Below is a small trained network, with its code and all its weights. Each question gives an input and a target symbol and asks what happens when units are switched off, that is, made to give their printed mean instead of their output.

import numpy as np


def w(rows, s, z=0):
    codes = np.array(rows[::2]) - 128.0
    scale = np.full(codes.shape[1], s)
    scale[-1] = z or s
    return codes * scale


def f(y):
    return np.maximum(y, 0)


def softmax(a):
    e = np.exp(a - a.max(-1, keepdims=True))
    return e / e.sum(-1, keepdims=True)


def log_softmax(a):
    a = a - a.max(-1, keepdims=True)
    return a - np.log(np.exp(a).sum(-1, keepdims=True))


def net(x, mask):
    ids = ['Ωηθλμστφ'.index(c) for c in x.split()]
    T = len(ids)
    res = E[ids] + P[:T]
    u = 0
    for l in range(3):
        q, k, v = (res @ M[l].T for M in (Q, K, V))
        z = softmax(np.where(np.tri(T) > 0, q @ k.T / 2**0.5, -1e9)) @ v
        res = res + np.where(mask[u], z, O[l][:, -1]) @ O[l][:, :-1]
        u += 1
        y = f(res @ A[l][:, :-1].T + A[l][:, -1])
        res = res + np.where(mask[u : u + 8], y, B[l][:, -1]) @ B[l][:, :-1]
        u += 8
    return log_softmax(res[-1] @ U[:, :-1].T + U[:, -1])


Q, K, V, O, A, B = {}, {}, {}, {}, {}, {}
E = w([
[219,147,115,71,204,136,77,133,164,121,152],'Ω',
[108,133,122,48,8,172,138,149,92,126,128],'η',
[107,90,195,134,183,158,185,145,149,26,141],'θ',
[190,152,76,119,216,113,135,111,60,153,125],'λ',
[134,148,142,234,83,143,126,149,110,149,105],'μ',
[174,177,69,130,62,119,94,32,40,118,163],'σ',
[123,201,152,98,168,167,196,63,74,159,175],'τ',
[114,162,171,126,114,62,133,109,154,124,106],'φ',
],0.019)
P = w([
[92,147,135,134,170,146,85,195,136,191,132],'0',
[94,173,121,123,156,185,76,138,136,170,53],'1',
[138,125,42,114,114,143,207,185,194,95,203],'2',
[151,130,125,175,121,175,134,76,129,98,43],'3',
[148,137,21,109,83,127,255,167,204,72,213],'4',
[215,120,163,203,142,154,178,57,92,77,49],'5',
],0.0078)
Q[0] = w([
[189,137,2,124,13,111,222,150,143,94,236],'L0H0',
[118,60,128,41,111,79,150,145,138,135,241],'L0H0',
],0.0062)
K[0] = w([
[173,102,52,197,2,164,91,85,94,145,156],'L0H0',
[138,96,91,64,68,156,158,176,73,97,187],'L0H0',
],0.0087)
V[0] = w([
[126,183,97,189,121,131,83,38,123,73,205],'L0H0',
[73,69,153,131,57,166,1,125,103,119,156],'L0H0',
],0.0047)
O[0] = w([
[203,63,118,121,106,194,152,215,220,156,183,249],'L0H0',
[121,56,97,73,165,131,254,79,86,112,180,22],'L0H0',
],0.0092,0.0016)
A[0] = w([
[116,106,71,38,142,119,190,107,156,141,145,125],'L0N0',
[156,111,2,101,145,75,196,134,94,176,128,157],'L0N1',
[80,121,131,107,121,105,1,184,158,116,189,121],'L0N2',
[67,80,131,222,78,118,139,112,81,115,99,140],'L0N3',
[176,179,135,121,48,171,55,113,77,130,60,106],'L0N4',
[114,109,167,147,142,139,93,206,148,123,63,31],'L0N5',
[110,167,7,143,44,113,93,139,117,125,181,3],'L0N6',
[103,98,128,138,64,186,131,202,99,183,72,42],'L0N7',
],0.0059,0.0022)
B[0] = w([
[169,110,176,122,142,56,233,112,173,67,138,208],'L0N0',
[85,75,166,204,160,141,95,154,87,54,219,232],'L0N1',
[206,144,95,93,89,97,150,70,148,59,2,165],'L0N2',
[204,136,107,197,156,129,204,185,155,176,150,199],'L0N3',
[144,45,60,152,123,33,178,126,177,126,145,252],'L0N4',
[79,146,97,108,193,174,100,128,97,130,132,177],'L0N5',
[158,54,110,151,116,191,90,98,60,170,38,204],'L0N6',
[209,231,125,125,44,82,146,147,105,45,114,187],'L0N7',
],0.0062,0.0039)
Q[1] = w([
[215,131,39,138,73,26,233,109,181,1,148],'L1H0',
[87,125,3,124,164,4,182,190,223,64,196],'L1H0',
],0.005)
K[1] = w([
[173,79,83,145,2,168,149,114,177,97,129],'L1H0',
[183,47,95,185,84,116,170,141,140,119,57],'L1H0',
],0.0083)
V[1] = w([
[150,161,177,209,200,134,143,145,106,219,147],'L1H0',
[113,204,160,70,89,175,159,252,62,209,96],'L1H0',
],0.0046)
O[1] = w([
[134,115,71,146,97,228,33,43,254,113,202,254],'L1H0',
[93,138,37,80,127,96,200,134,105,8,96,130],'L1H0',
],0.0073,5.3e-05)
A[1] = w([
[79,89,225,120,165,83,163,90,148,158,106,6],'L1N0',
[93,178,74,95,167,160,74,174,92,148,133,94],'L1N1',
[145,113,55,152,115,57,79,78,63,136,88,145],'L1N2',
[213,130,136,156,61,174,138,61,159,160,97,73],'L1N3',
[3,217,168,36,53,58,31,214,206,161,52,187],'L1N4',
[85,170,191,133,60,78,115,100,164,125,211,81],'L1N5',
[121,137,131,57,183,146,120,87,110,131,224,68],'L1N6',
[47,81,123,88,118,113,85,88,180,206,117,12],'L1N7',
],0.0062,0.0018)
B[1] = w([
[175,56,95,94,135,76,128,139,134,102,184,166],'L1N0',
[106,63,110,97,209,109,136,84,135,141,103,156],'L1N1',
[96,150,135,95,142,138,68,112,160,115,254,206],'L1N2',
[65,102,148,80,131,121,190,157,79,128,95,254],'L1N3',
[155,33,111,192,46,88,170,74,130,91,75,201],'L1N4',
[161,110,112,143,164,179,151,127,151,105,137,166],'L1N5',
[108,116,145,145,117,80,199,93,197,76,119,174],'L1N6',
[59,103,82,123,148,157,58,92,147,87,81,134],'L1N7',
],0.0078,0.0049)
Q[2] = w([
[229,107,113,141,43,166,201,141,149,115,232],'L2H0',
[100,64,165,2,103,153,51,70,78,107,140],'L2H0',
],0.0074)
K[2] = w([
[254,165,154,169,51,166,168,230,82,171,191],'L2H0',
[170,38,210,84,197,61,192,91,173,114,192],'L2H0',
],0.0063)
V[2] = w([
[156,177,231,99,147,59,213,183,253,185,174],'L2H0',
[116,115,174,203,159,127,153,239,88,218,58],'L2H0',
],0.0038)
O[2] = w([
[91,220,154,136,227,155,146,51,179,22,64,2],'L2H0',
[184,254,46,145,31,165,141,147,142,12,215,88],'L2H0',
],0.0062,0.00083)
A[2] = w([
[57,220,199,77,134,154,152,71,140,233,141,157],'L2N0',
[127,124,85,62,152,89,97,180,105,110,98,150],'L2N1',
[122,189,117,147,217,188,94,117,80,167,173,131],'L2N2',
[133,238,143,179,143,83,114,156,70,198,129,2],'L2N3',
[101,112,195,84,52,198,190,113,119,76,132,83],'L2N4',
[27,164,229,131,149,161,49,254,130,56,100,120],'L2N5',
[74,180,22,204,96,158,137,209,153,104,141,62],'L2N6',
[203,208,145,94,161,69,68,94,195,187,35,150],'L2N7',
],0.006,0.0025)
B[2] = w([
[91,131,83,129,123,181,255,156,87,159,120,160],'L2N0',
[134,153,101,104,210,137,103,98,138,132,112,184],'L2N1',
[76,155,64,196,153,93,92,133,122,191,91,180],'L2N2',
[121,132,180,67,110,131,87,135,168,158,155,145],'L2N3',
[142,163,91,135,159,93,58,182,174,150,110,255],'L2N4',
[87,75,209,122,127,179,55,184,80,138,129,177],'L2N5',
[130,187,134,26,133,117,72,75,158,103,188,242],'L2N6',
[143,135,181,110,133,201,162,50,83,122,141,241],'L2N7',
],0.0086,0.0046)
U = w([
[191,178,204,60,159,201,133,63,82,151,135,7],'Ω',
[109,186,142,29,153,84,171,150,35,114,145,35],'η',
[49,166,227,147,140,199,103,165,87,103,161,187],'θ',
[140,195,94,200,193,107,86,134,123,185,152,71],'λ',
[83,231,134,113,79,166,90,71,139,67,250,207],'μ',
[155,101,194,96,96,174,175,151,105,253,239,147],'σ',
[70,202,146,139,133,226,219,107,110,196,140,135],'τ',
[136,152,158,226,77,128,146,63,114,109,86,207],'φ',
],0.0044,0.002)

Each question gives the input, a string of symbols that net reads in full, and the target symbol t.
The units are the heads (2 rows each of Q, K, V and O) and the neurons (one row each of A and B). Each row of codes is followed by its name. A weight is (code - 128) times the scale printed after its matrix; where a second scale follows, it is the last column's (O, A, B and U).
mask holds one flag per unit, layer by layer, with each layer's heads first. A switched-off unit (its flag False) gives its mean, the last column of its rows in O or B, instead of its output. The means were averaged over made-up inputs and are rounded, as every weight is.
A unit's drop is (log p(t) with every unit on - log p(t) with that unit switched off) / (log p(t) with every unit on - log p(t) with every unit switched off).
The circuit of an input: a set's keep is (log p(t) with only the set's units on - log p(t) with every unit switched off) / (log p(t) with every unit on - log p(t) with every unit switched off). Starting from the 12 units with the biggest drops (on a tie, the unit counted first), units are removed one at a time, each time the one whose removal leaves the highest keep (on an exact tie, the one counted first), for as long as the keep stays at least 0.8.
circuit, biggest first: the units of the circuit, biggest drop first
unit that matters most: the unit with the biggest drop
k most important neurons: the k neurons with the biggest drops, biggest first
k most important neurons of layer l: the k neurons of layer l with the biggest drops, biggest first
drop when u is switched off: that unit's drop, to one decimal
input φ σ μ φ Ω, target μ: unit that matters most => L2H0
input φ φ μ μ φ, target μ: circuit, biggest first => L2H0, L0N3, L2N6
input λ λ λ σ φ, target σ: circuit, biggest first => L0H0, L2H0
input σ τ σ μ τ, target μ: 2 most important neurons => L0N3, L0N7
input μ μ Ω, target μ: circuit, biggest first => L0N3, L2H0
input μ μ θ, target μ: 2 most important neurons => L0N3, L1N3
input λ σ φ σ Ω, target σ: circuit, biggest first => L0H0, L2H0
input σ Ω τ, target σ: circuit, biggest first => L2H0, L0H0
input μ η Ω, target η: circuit, biggest first => L1H0, L0N0, L0H0
input θ σ φ η, target η: circuit, biggest first => L1H0, L0N7
input μ σ θ, target σ: circuit, biggest first => L1H0, L0H0
input φ τ θ, target θ: circuit, biggest first => L2N5, L0H0, L0N4, L1N4
input η η θ, target η: circuit, biggest first => L1H0, L0H0
input η λ λ, target η: circuit, biggest first => L1H0
input θ μ φ σ, target σ: circuit, biggest first => L0H0, L2H0
input σ μ φ σ θ, target σ: 2 most important neurons => L0N0, L1N0
input μ μ λ, target μ: 2 most important neurons => L0N3, L0N1
input φ τ λ, target λ: 2 most important neurons of layer 0 => L0N1, L0N0
input φ σ λ, target σ: 2 most important neurons => L1N6, L0N6
input σ φ σ, target σ: unit that matters most => L0N6
input σ φ φ μ, target μ: 2 most important neurons => L2N6, L0N3
input Ω Ω θ τ, target τ: drop when L1N4 is switched off => 0.1
input τ σ Ω, target σ: drop when L0H0 is switched off => 0.8
input τ Ω Ω, target Ω: drop when L0N2 is switched off => 0.2
